In the rows, zero is written as 100.
Each row of numbers stands for one thing and depends on some of the facts below. Use the named rows to name the rest.

Facts:
[batra,livos] σ tugos
[benom,fladregri,fogran,gulos,klustoses,kufome,nebrusku,patodo,stizim,takir,zises] σ fikil
[benom,mulor,sisam] σ bukal
[bivon,klustoses,subemal] σ trenul
[bodrumam] σ flavim
[bodrumam,klunom] σ dofle
[bodrumam,fikil,fiskepler,fitre,flopur,fomal,greba,klupur,klustoses,kostu,luplegrun,motros,nebrusku,nitistam,nopa,pasen,pazin,peskes,plafun,ragrir,takir,trodrum,zises] σ vobrok
[brafik,kluplo] σ bama
[brafik,flopur,klustoses,plekar] σ pegran
[breges,bute] σ klotran
[brodram,pliklin,zises] σ klosel
[brodram] σ benom
[brure,klosel] σ subemal
[bruska,butre,fuleplem,gabrim,griflek,ladras,stosus] σ nebrusku
[bruvam,flopur,klunom,plekar] σ ragrir
[buku] σ tebrupin
[butre,livos] σ trodrum
[butre] σ ridrun
[dagen,fladregri,kiplen] σ fupum
[dagen] σ staplabran
[dipu,klustoses] σ trotrom
[dipu,lister] σ sisam
[dreban,klosel,lorum,patodo,trenul] σ fogran
[dreban,flavim,sisam] σ gofum
[dredi,fligril,griril,lorum,nitistam] σ kostu
[dredi,grebrubal,klosel] σ rutrubram
[drekik,grabegu] σ brure
[drekik] σ klustoses
[dreston,greba,grumul,klustoses,motros,plafun,ploti,rutrubram,varus] σ klupur
[dreston,fibre,greba,ritras,rutrubram,stimo] σ varus
[drikofis,gigrim] σ fiskepler
[drikofis,plabrer] σ stutrel
[falo] σ butre
[falo] σ gabrim
[fikim] σ bruska
[fitre,lalo,ritras,staplabran] σ fuleplem
[flasak,fuleplem,lalo,ruru] σ brafik
[flavim,seflar] σ lorum
[fogran,zagrar] σ takir
[fupum] σ flopur
[gabi,gito,kiplen,ploti] σ nidrus
[gabi] σ boklum
[gigrim,tovum] σ dredi
[gigrim,griril] σ skegi
[gito] σ peskes
[govek,pliplaples] σ suvuk
[greba,kufome,plasta,tovum] σ luvek
[gretro] σ gulos
[gretro,nopa] σ purus
[griflek,groflor,skatrun,tugos] σ skekegrel
[guton,stizim] σ bodrumam
[kastok] σ falo
[kibom] σ buku
[kibom,purus,varus] σ plafun
[kiplen] σ bigir
[kiplen,sezur] σ lalo
[klelol] σ brimam
[klelol,zises] σ stosus
[klustoses,ladras] σ zagrar
[ladras,plekar,ruru] σ retidrum
[lalo,mafim,pazin,takir,vemes] σ fibre
[lekol] σ grorepin
[lorum,plasta] σ natafal
[patodo] σ pasen
[petik] σ truren
[peze] σ dreban
[plekar] σ vemes
[pliklin] σ rinun
[pliklin] σ grumul
[pliklin] σ sugrik
[plora] σ govek
[rofal] σ togri
[ropaklum] σ lister
[sisam] σ pliplaples
[skatrun] σ noskos
[skegi] σ ritras
[skegi] σ greba
[stutrel] σ gigrim
[trebil] σ bruvam
[troklok] σ griril
[tugos] σ nopa
[zeskesa] σ breges
[bama,bruvam,fiskepler,fomal,gigrim,kostu,motros,rofal,skegi,vobrok] μ b
[batra,boklum,buku,digo,flomem,fogur,greba,klaplom,lister,livos,migra,patodo,skibroster,tovum,varus] μ a
[bigir,gulos,kastok,kiplen,pliklin,rutrubram] μ f
[bista,brimam,brufu,gabi,kluron,nidrus,pegos,seflar] μ j
[bodrumam,fladregri,gravok,klosel,retidrum,trogibin] μ p
[brafik,daflim,fikil,flenun,nitistam,sezur,tade,takir,zodrul] μ m
[bragrel,bute,flavim,fuleplem,govek,mulor,plekar,raskol] μ i
[brigrur,momom,plafun,plelok] μ k
[brodram,fligrul,flopur,gradam,nebrusku,noskos,pegran,peskes,plabrer,plora,sotrilu,trodrum] μ e
[bruska,gegur,gibuk,kotruze,ragrir,sisam] μ h
[bukal,feskin,flebrero,fomi,fufi,guton,natafal,postel,reskel,tratro] μ d
[butre,drabris,feskon,fligril,mezer,nepo,ridrun,skavol,suvuk,vemes] μ g
[dofle,drekik,ladras,mafim,skekegrel,truzisuk,tuple] μ c
[fikim,fitre,groflor,grumul,klotran,ladrivu,vimel] μ l
[fupum,gragror,gretro,lorum,mani,nopa,rinun,zagrar] μ o
[griril,luplegrun,plistesi,trode,truren,zeskesa] μ n
{bama,bista,boklum,brigrur,brufu,bruvam,bukal,bute,dofle,drabris,drekik,feskon,fikil,fiskepler,fitre,fladregri,flomem,fogur,fomal,fufi,fuleplem,gofum,gragror,griril,kastok,kluron,klustoses,kostu,ladrivu,livos,luplegrun,luvek,mafim,momom,mulor,natafal,nebrusku,nepo,patodo,pegos,petik,pipla,plabrer,plasta,plekar,pliklin,ploti,postel,retidrum,seflar,sezur,sisam,skegi,skibroster,sozal,stosus,subemal,subus,suvuk,tade,takir,tazutri,tovum,trogibin,varus,vetak,zeskesa} Ψ r
{batra,bigir,bodrumam,brafik,bragrel,brimam,brodram,brure,bruska,buku,butre,daflim,digo,dredi,feskin,fibre,fikim,flalu,flavim,flebrero,flenun,fligril,fligrul,flopur,fogran,fomi,fupum,gabi,gegur,gibuk,gigrim,govek,gradam,gravok,greba,gretro,groflor,grumul,gulos,guton,kibom,kiplen,klaplom,klosel,klotran,klupur,kotruze,kufome,ladras,lalo,lister,lorum,mani,mezer,migra,motros,nidrus,nitistam,nopa,noskos,pegran,peskes,peze,plafun,plelok,plistesi,plora,ragrir,raskol,reskel,ridrun,rinun,rofal,rutrubram,skavol,skekegrel,sotrilu,staplabran,sugrik,tratro,trebil,trode,trodrum,truren,truzisuk,tugos,tuple,vemes,vimel,vobrok,zagrar,zodrul} Ψ q
[bama,butre,fikil,gravok,mafim,plabrer] Θ trotrom
[batra,gradam,kluron,kufome,petik,skegi] Θ dipu
[benom,bivon,skatrun,zofa,zuduzan] Θ drikofis
[bigir,dofle] Θ skatrun
[bista,gretro,ropaklum,stutrel,trenul] Θ grebrubal
[bodrumam,boklasos,brigrur,flomem,grumul,kibom,postel] Θ gabrim
[boklum,bute,fitre,kostu,lorum] Θ flikas
[brafik,fomal,raskol,staplabran] Θ falo
[bragrel,klosel,klupur,ladrivu,luvek,trode] Θ purus
[brimam,purus,riluse,tugos,vemes,zises] Θ grepom
[brodram,mulor,pliklin] Θ togri
[broskem,gragror,klunom,migra,nebrusku,skekegrel] Θ flizana
[brufu,drekik,fomi,fuleplem,skavol,skibroster] Θ trenul
[brure,luplegrun,plafun,rutrubram] Θ plage
[bruska,pliplaples,trebil] Θ rastupu
[bruvam,dreston,flavim,griflek,kastok,lekol] Θ dreban
[bukal,plage] Θ stizim
[buku] Θ klunom
[bulal,grorepin,sotrilu] Θ tebrupin
[daflim,livos,peze,subemal,vobrok] Θ grabegu
[digo,gigrim,mezer,sisam] Θ benom
[dipu,gegur,greful,tovum,vimel,zodrul] Θ klelol
[drabris,flebrero,plekar,sozal,trogibin,truren] Θ kedu
[dredi,gofum,momom,pipla] Θ vabuno
[falo] Θ begevi
[feskin,ridrun,takir] Θ riluse
[feskon,fiskepler,kliklin] Θ plikam
[fibre,rofal] Θ griflek
[fikim] Θ stutrel
[fladregri,gibuk,modrok,voda,zagrar] Θ breges
[flalu,guton,kotruze,sugrik,suvuk] Θ pliplaples
[flasak] Θ veflus
[flenun,mani,nepo,pegos,retidrum] Θ zises
[fligril,klustoses,ladras,subus] Θ trobrin
[fligrul,fufi,lalo,nitistam,truzisuk,vetak] Θ kliklin
[flikas] Θ troklok
[flopur,fogran,sezur,tazutri,tratro] Θ pasen
[fogur,pazin,ruru] Θ desal
[fupum,gabi,motros,natafal,noskos,ragrir] Θ gito
[gito,grabegu,klotran,nidrus,stosus,trodrum] Θ kluplo
[govek,lister,tade,trotrom,vabuno] Θ stimo
[greba,groflor,plasta] Θ modrok
[griril] Θ flasak
[gulos,plistesi] Θ zuduzan
[kiplen,peskes,plelok] Θ dagen
[klaplom,pegran] Θ bulal
[nopa] Θ zofa
[pasen] Θ ritras
[patodo] Θ lekol
[plora] Θ grorepin
[ploti,rinun,seflar] Θ ruru
[reskel] Θ voda
[togri,trobrin] Θ vipen
[tuple] Θ greful
[varus] Θ boklasos
[zeskesa] Θ broskem

Named rows:
110 113 106 102 101 103 103 104  93  97 101  99 111 109 104 103  92 117  80 107 101 108  89  99 115  89 108  97 114 102  98: greba
103 140 108  88 102 102 116 117 106  96 104 100 116  76 122 125  98 104 101  99 114 110 118  96 120 103  81 111 107 114  83: truzisuk
 92  86 109 103 110 102 104 114 102 101 109  99 105  84  92  79  97 102  93  91  94 105  94  99 117 100 104 100  98  93 103: bukal
100 117 113  91  98  97 105 102  99  98 102  99 116 105 101 104  79 110  85 102 107 118 108 102 115  91 119  90 106 108 101: fligrul
102 118 109  91 101 100 102 101  98  98  99 101 109 105  97 100  77 107  86 100 112 110 111 103 115  92 118  89 109 110  94: plora
110 116 108  93 100  97 103 104  95  99  98  94 110 106  98 115  81 109  88 108  98 112 102 102 110  86 114  90 109 105  98: flopur
 94  91 101 103 119  92 103  99 111  99 100  89 106  81 113 125 101  98 120  97  99  93 114 110 121 104 107  92  98 111  95: kastok
 95  71 108 118 104 106 100 112 112  98 112 106 114 106 100  76 104 110 100  89  99 111  75  95 120  94 100 101 104  84 104: bista
112 133 107  84 111  91 114 116  90  95  93  79 112  65 121 132  72  97 117 105 100  83 128 104 131 100  79 102  97 106  87: fitre
104 105 109 100  89 109 101 120  98 100 109 105 112 112  88  92  92 111  87 104  96 128  78  90 106  82  96  99 108  87  97: brafik
106 106  98  94  75 118  90 125  87 103 110 108 111 114 101  80  91 127  88 108 113 116  90  95 103 104 120 104 112  81 103: flenun
111  89 100 102  90 114  91 130  80 103 108  96 109  95 101  76  87 122  97 106  95  94  84  96 113 105 107 106 105  68 111: takir
111 101 105 108 109 107 107 122 100  94 103  97 110  78 117 101 104 108 105  97  96  94  88  92 126  99  72 115 106  90  94: luplegrun
108 104 106 108 108 106 108 120 102  94 106  96 112  80 116  98 105 107 105  97  99  93  87  94 126 102  73 115 103  91  93: griril
 94  85 109 115 105  96 106  96 102 107 116 107 107 120  93  88 102 106  98  94 101 110  85 108 106  97 117  93  97 106  85: togri
 93  76 109 111 110  99 101 102 111  99 110  99 114  99 101  90  96 109 102  91  98 110  91 104 120  98 115  89 101  92 108: vetak
110  96  86 120 112 105 103  89 100 104 112 100  92 126  77  81 115 110 107  90  96 106 104 100 116  95  99  87  98 108  99: grabegu
108 102  84 107 113 110  96  90 109  97 105 100  92 115  76  90 116 114  92  92 100 120 110  94 115  93 111  84 111 109 114: peze
103  82 105 116 108  97 103  98  97 109 110 103 102 118  94  96 104 104 100  99  92 105  80 107 102  93 114  94 105 103  89: gabrim
 99  88 105 107 103 101  97 102 112 101 104 102 110 112  97 111 104 109  91 102  97 126  86  99 104  87 120  86 116 100 102: lalo
 95  93 105 105 107 102  97  99 107 101 104 105 104 108  93  99 107 109  82  99  99 120  88 101 105  94 127  90 112 106 103: brure

Which thing is each row?
No name comes twice in this set of rows, the named rows included.
101 102 105 106 104 107 107 122 108  95 108 101 116  82 116  94  99 106 112  92 108  97  94  93 129 100  72 114 100  92  88 : zeskesa
111 122  92 105  96 115 106 106 101  91 113 101 106 124  79  72 103 121  91  93 103 125 101  85 123  88  84  96 102  94 111 : daflim
 99  82 112 117 114  97 107  98  95 111 111 107 100 112  93  93 105 103  88  96  93 106  81 105 103  95 117  93 106 103  87 : trenul
 94  93 108 106 106 101  99  97 108  99 109 105 108 110  97  97 109 112  81  98 100 122  87 101 107  95 128  92 109 105 106 : sugrik
 99  82 109 114 109  99 104  99 101 110 110 110 101 111  91  85 101 101  96  91 102 105  89 107 106  95 118  93 106 108  85 : pliplaples
100 121 106  99  98 110 109 119 109  94 109 108 113  92 111 102 110 109  94  96 111 120  93  91 114  98  84 114 106 104  89 : truren
 96  92 106 105 111 102  99  99 104 101 105 103 101 102  92 102 110 110  79 101  95 118  86 100 104  93 129  92 112 106 105 : fogran
100  74 104 115 110  98  95 101 105  98 104  94 110 105 103  95  97 111 104  97  93 100  85 104 121  94 112  91 106  93 107 : ploti
116 107 111 105  98 110 100 112  94  96 101 106 115 111 101  89  92 119  73 103 100 116  79  91 115  84 105 101 121  92 102 : nitistam
111  77  91 113  96 108  86 108  84 115 106 104  96 115 102  99 103 119 105 109 101  89  88 111  96 108 134  94 113  91  92 : zises
 99 101  96  97  83 112  90 115  95 104 110 106 108 110 103  96 102 122  96 106 112 116  97 101 101 108 126  98 110  93 103 : feskin
 99  98  93 114 100 114 102 104 109  94 119 104 102 121  79  82 128 118  89  95  91 134  79  87 110  94  98  97 100  93 114 : nidrus
103  87  89 112 116 105 102  96 106  96 112  90  96 102  78  80 114 110 107  88  88 107 107  97 125 100  98  87  93  95 121 : subemal

The same things again, as new rows of numbers:
Some things and their rows:
 96  95  92 100  99 117  98  92 105  90 107  83  87 112 116 104 116 100 102 103  88 100 106 102  98 101  88 101 111  87  93 114  91 100 111  88: flasak
 84  97 126 101  94 105  81 106 115 120 102 125 102  91  84  88  75  99 111  71  99 107  98  78 104 115  95  86  79 131 111  98 103  92 104  95: gegur
107 104  98  87 103 102  99  95  95 108  94 106 103  95  86 117 102 107 103  88 104  89  89 103 111 102 105  94 102 109  99  95  97 105  76  94: groflor
114  95 104  98 116 104 121 104  88  79  82 109 113  85  85 104 111  87  89 121 110 103  85 104 103 100  99  91 100  88  92 108  95  88  85  97: drekik
105  92 120 111  94  78  95 105 104  83  96  93 105  90 101  90  92  98  97 115 103 108  96  92  92  95 106 118  85 100 103  84 101  97 112 120: kostu
 97  95 101 108  93  80 101 116  94  98 102 104 104  97 122  74  80  92 100 118 102 111 112 103  90  96  90 109  88  99  96  94 114  98 118 117: plekar
 94  94  99  95 106 120  90  85 102  89 106  92  91 104 114 105 114  99 107 105  91 101 104 105  90 103  85 102 106  84  99 114 100  96 115  82: greful
105 101 107 105 105 111 109  90  90  95  84 117 113  78  81 114 113  88  84 108 112  94  94 111 107 105 107  87 106  94  93 103  98  95  80  81: tuple
 94  98  94  99 104 116  96  87 105  92 108  88  91 110 113 103 116 100 103 105  91 101 106 105  91  99  89 101 110  87 101 112  96  98 115  87: begevi
120 113  98  91  99  88 114 121 101 119  99  86  94 115 111  94  97 100 108 101 111 100  96 101  98  84  95 120  90 114 110  92 108 107  95 124: livos
 90  97 125 110  99 112 106 102 118 108  92 123 110  89  65  96  94  93  99  75  99 104  90  77 113 113 105  78  93 117 107 107  91  93  87  94: lorum
 94  97  95  99 104 117  95  87 106  92 110  88  91 110 113 104 115 100 104 105  91 101 108 105  92 100  89 101 109  87 101 112  96  98 115  86: boklasos
 89  98  82 103  97 102 100  86 110  90 116  82 105 113 107 101 112  99 100 108  75  93 116 106  95  85  86  91 124  92 104 106  77  99 111  99: vabuno
 89  92 104 103  95  91 111  96 105 106  99 111 109  92  97  97  95 102 110  85  98  95  90 102 109 103 108 103 109  83  96  97 115 122  81 108: fogran
134 108  82  49 137 106 114  97  86  88  87  89 101 107  66 142 120 120 118  95 109  81  55  98 111  89 106  98 103 100 105  97  83  98  54 104: griril
 97 104  83  98  89  80  90  94  81 113 103 101 105  93 127  99  91 104  99 111 107  90 113 130  93  94 102 117 107  90  94  83 125 117 100 102: tratro
 93  98 126 108 100 114 101 103 114 106  90 123 107  88  67  99  94  93  97  77 100 104  91  78 113 114 104  78  90 121 104 107  89  90  89  90: gretro
106 115 129 121  90 115 119 114 124 127  89 110 101 100  69  97 106  85  90  74 110 105  96  80 115 102 107  90  92 132 115 105  89  97  83  99: fupum
101  96 101 109 100  87 108 111  89  92  97 109 110  90 114  81  89  87  93 125 108 109 110 109  90  97  93 103  93  94  96  96 111  93 113 109: suvuk
 96 102  98 100  95  95  98  99  95 111  96 108 105  92  99 102  95 101  98  94 102  93  98 106 105 102 105  99 102 101  98  96 107 108  90  98: brure
116 112 100 102 101  92 125 121 102 113  94  92 101 108 104  90 104  92 100 105 111 104  95 100  99  86  99 113  95 103 108 100 108 106  93 121: subemal

Rows to name:
No name comes twice in this set of rows, the named rows included.
 96 101  86  94  91  81  86  92  80 112 101 103 105  88 129  99  91 104 102 111 107  90 111 130  92  96  99 117 104  88  93  85 128 116 100  99 : fomi
 90  90  97 103 101 113 105  87 112  87 109  87  91 111 113 101 115 101 110  98  86 101  99 101  96 101  92 105 114  73  97 113  99 108 107  95 : stizim
 96  97 101  84  96  94  82  97  93 114  98 108 101  91 106 105  87 109 113  89 102  92  94 106 102 106  98 105  93 105  98  92 115 109  91  96 : batra
 85  98 102 115  82  86  93 103  97 114 103 110 105  90 118  81  83  95  96 100  99 103 116 110  97 103 101 105  98  99  97  92 119 110 110 104 : flavim
105  96  96  78 110  88  96 110  91 100  99 102 103  99 109  95  86 106 117 104 102 101  88  98  95  97  92 108  86 100 102  95 112 101  99 113 : tovum
 97 104  95  90  95  92  89  98  95 117 102 104 100  97 103 104  89 109 108  87 101  91  98 106 104 100 102 104  98 108 101  90 110 110  92 101 : buku
 91  91 123  95 106 100  96 120 116 104 102 117 102 100  89  77  74  97 117  83  95 116  91  70  99 108  87  88  73 123 110 104  99  88 110 112 : sisam
 91  99 105 118  85  91  98  99  93 106  95 110 109  84 110  90  93  90  86 108 103 101 113 113  99 103 104 102 103  94  93  94 113 106 104  97 : fligril
 90  94  94 100 103 116 103  87 109  91 109  88  92 110 112 100 116 100 107  99  86 101 101 101  94 101  90 102 114  76  99 117  98 105 110  91 : dreban
 93 104  87  93  91  82  93  99  99 115 108  99 111 101  99 101  86 110 106  90  89  86 105 105 107  90 100  97 109 113 104  86  97 112  89 111 : lister

The same things again, as new rows of numbers:
Some rows with their names:
106  96 111 101 100  99 104 111 103 102 104 115  99  98  97 107 111  93  97 105 101 105 101  91  96 102 102 101 120 104 105 101 100 100  99  91 105: troklok
100 101  77 102  99 104  89  87 102 101  97 114  98 111 102  94 101 109  99  87 103 106 107  75  95 101 100 103  95 102  99  99 105  97 103 106 100: guton
 97  88 117 105  89  92 104 113 100  98 102  79 105  97 100 105 109  93  98 108  98 104  94  96  77 110  98 104 113 100 123 100  98  96  92  90  94: vabuno
 96  81 100 103  91  89 114  97 101  98  97  59 102 106  96  97  96 104 103 106  91  99 113  96  88 100  89 103  96  96 113  92 102  96  96  97  78: momom
 92  89 109 109  93  92  85 105  92  89  98  61 111  95  97 103 110 105 102 106 101 106  93  79  79 100 100 105  95 100 133 105  98  95  98  96  94: dredi
 99  98 113 101  99  98 101 114 102 104 103 113 100  92  95 103 109  90  96 100 102 104  98 102  94 103 101 100 115 104 103 102  99 100  98  92 106: boklasos
113  97 116 102  93  97 107 107 102 100 101 123  99  99  96 107 105  95  99 105 103 106 102  88  93 102 101 108 125 108 105 103 104 101 100  92 106: lekol
 93 107  91 102  99 103  91  93  99  95  98 102 101 103 112  97 103 109 102  94 104  95  93  93  99 101 105 101  87  99 100 101 101 100  98 106 105: kotruze
 85 107  87 105 100 103  82  96 108 109  98 126  95 109  84  91 108  96  94  82 105 127 110  74  83 107  99 103  94 105 102 100  97  97 107 105  99: gulos
109  82 112 102  86  86 127  96  89  80  95  30 108  99 134 112  85 109 108 128  92  57  94 129 103 107  97  94  97  87 114  92 109 101  82  96  85: fikil
 92 113  83 100  98  98  98  83 111 102  96 111 100 110 111  94 100 108 101  84 104  92  92  73  91  99  96 104  93 103  92 100  80  98 103 109 102: groflor
120 110  83  94 106 115  83  88 104  96 104  84 100 113 106  95 103 102 101  88 101 117  95 116  97 133 102 100 106  95 101 104  88 103 105 113  98: mani
101  98 112 101  98  98 102 113 102 104 103 112 100  93  95 104 109  89  96 101 101 105  98 102  93 104 100 101 116 104 103 102 100 101  98  93 105: voda
 91 109 105 108 103 101  93 103 101  95 102 111 102 100 106  98 114 107 101  98 105 108  91  83 100  93 111 104  89 104 111 105  91  99  99 100 108: brodram
129 106  83  91 102 114  84  85  97  92 103  74 102 112 112 101  95 102 101  95 101 104  93 129 103 138 102  97 111  92  98 104  97 105 102 113  98: klosel
 97 102  94 101 103  99 118  96 110 104  99 109  92 111 106  94  99 109 104  96  95 102 109  98 106  95  98 102  87  98  91  90  98 100  99 100  92: fitre
 95 102 119  93 108 103 103  95 106 103 106 127  95  94  87 122  88  86  97 113  95 114  89  87  95  91 106 103 103 102 103 102  96  92 103  93 103: gito
120 103  99  94 110 110  72 102  96  97 107  74 106 102  85  99 108  95 100  99 102 124  97 113 100 122 101 101 117  99 110 113  88 105 111 105 101: klupur
 90 105 105 103  97  97 127  97 105 100  99 107  94 104 106  95  98  97 100 102  97  98 106 129 111 103 107  97  98  96  90  93 102 103  90 102  94: sisam
118  99 113  93 110 106  97 113  99 101 106  67 101  95  77  96 101  90 102 104  94 122 106 140 108 116  93  99 109  96 101 106  89 108 110 101  90: luvek
111  90  93  97 101  95 116  94  99 101  98  92  96 105  98 100  90 103 102 106  95  91 117  98 113  91  93  99 104  99  92  95 106 101 101  98  92: plekar

Name these rows:
No name comes twice in this set of rows, the named rows included.
 96  91  93 106  85  94  97  86  94  84  95  54 108 107 125 105  98 112 103 105  99  83  89  92  80 116 100 102  91  93 123  97 102  95  89 103  91 : gravok
123 102  98  89 105 108 105  97 101  99 102  65  97 107 106  98  88  96 104 102  93 102 102 155 111 131  94  95 103  88  88  97  95 109 101 107  88 : retidrum
120  93 104  96  98  94 128  95  92  86  98  76 101 102 132 110  85 107 105 125  96  58 100 126 127  97 102  91 104  92  91  95 113 105  89  97 100 : sezur
 80 116 113 100 111 103  86  92 105  96 101 111 101  94  96 110  93 100 102 102 102 113  79  86  95  87 109 105  72 102 106 106  83  93 105 104 105 : trodrum
139  98 103  87 104 104 118  94  92  87 103  52 102 104 124 108  84  99 105 121  94  75  96 158 125 126  99  89 116  87  89  99 101 111  95 105  94 : takir
116 100 109  95 101 105  96 110 103 103 107  98 100  99  91 102 108  87  97 100  99 115  97 117  94 120 100 100 128 101 103 105  92 103 102  97 102 : grepom
102 100 121 101  91  99  97 114  99 104  99 116 100  90  91 105 103  90  98 100 103 108  98 111  86 109  98 106 111 105 101 103 109 103 101  95 104 : grorepin
112  87 110 100  91  89 127  95  90  83  96  46 106 100 133 111  84 108 107 126  93  57  95 129 112 104 100  93 100  88 104  93 109 102  85  96  90 : tade
100  90 115 104  93  95 105 112 102  97 103  92 102  99 100 108 112  95  98 107  99 104  98  88  83 105 100 104 118 102 119  99  98  97  94  89  98 : stimo
 90 109  93 102  98 106  83  97  99 100  96 102  99  99 107  96  99 102  99  89 104 103  92 109  90 111 102 100  76  97 100  98 104 100 100 108 101 : rinun
 82 104 103  91 110 103 105  82 109 109  98 112  89  99  80 109  67  94 102 103  89 116 101 108 100  89  96 102  65  94  86  92 101  91 108 105  86 : natafal

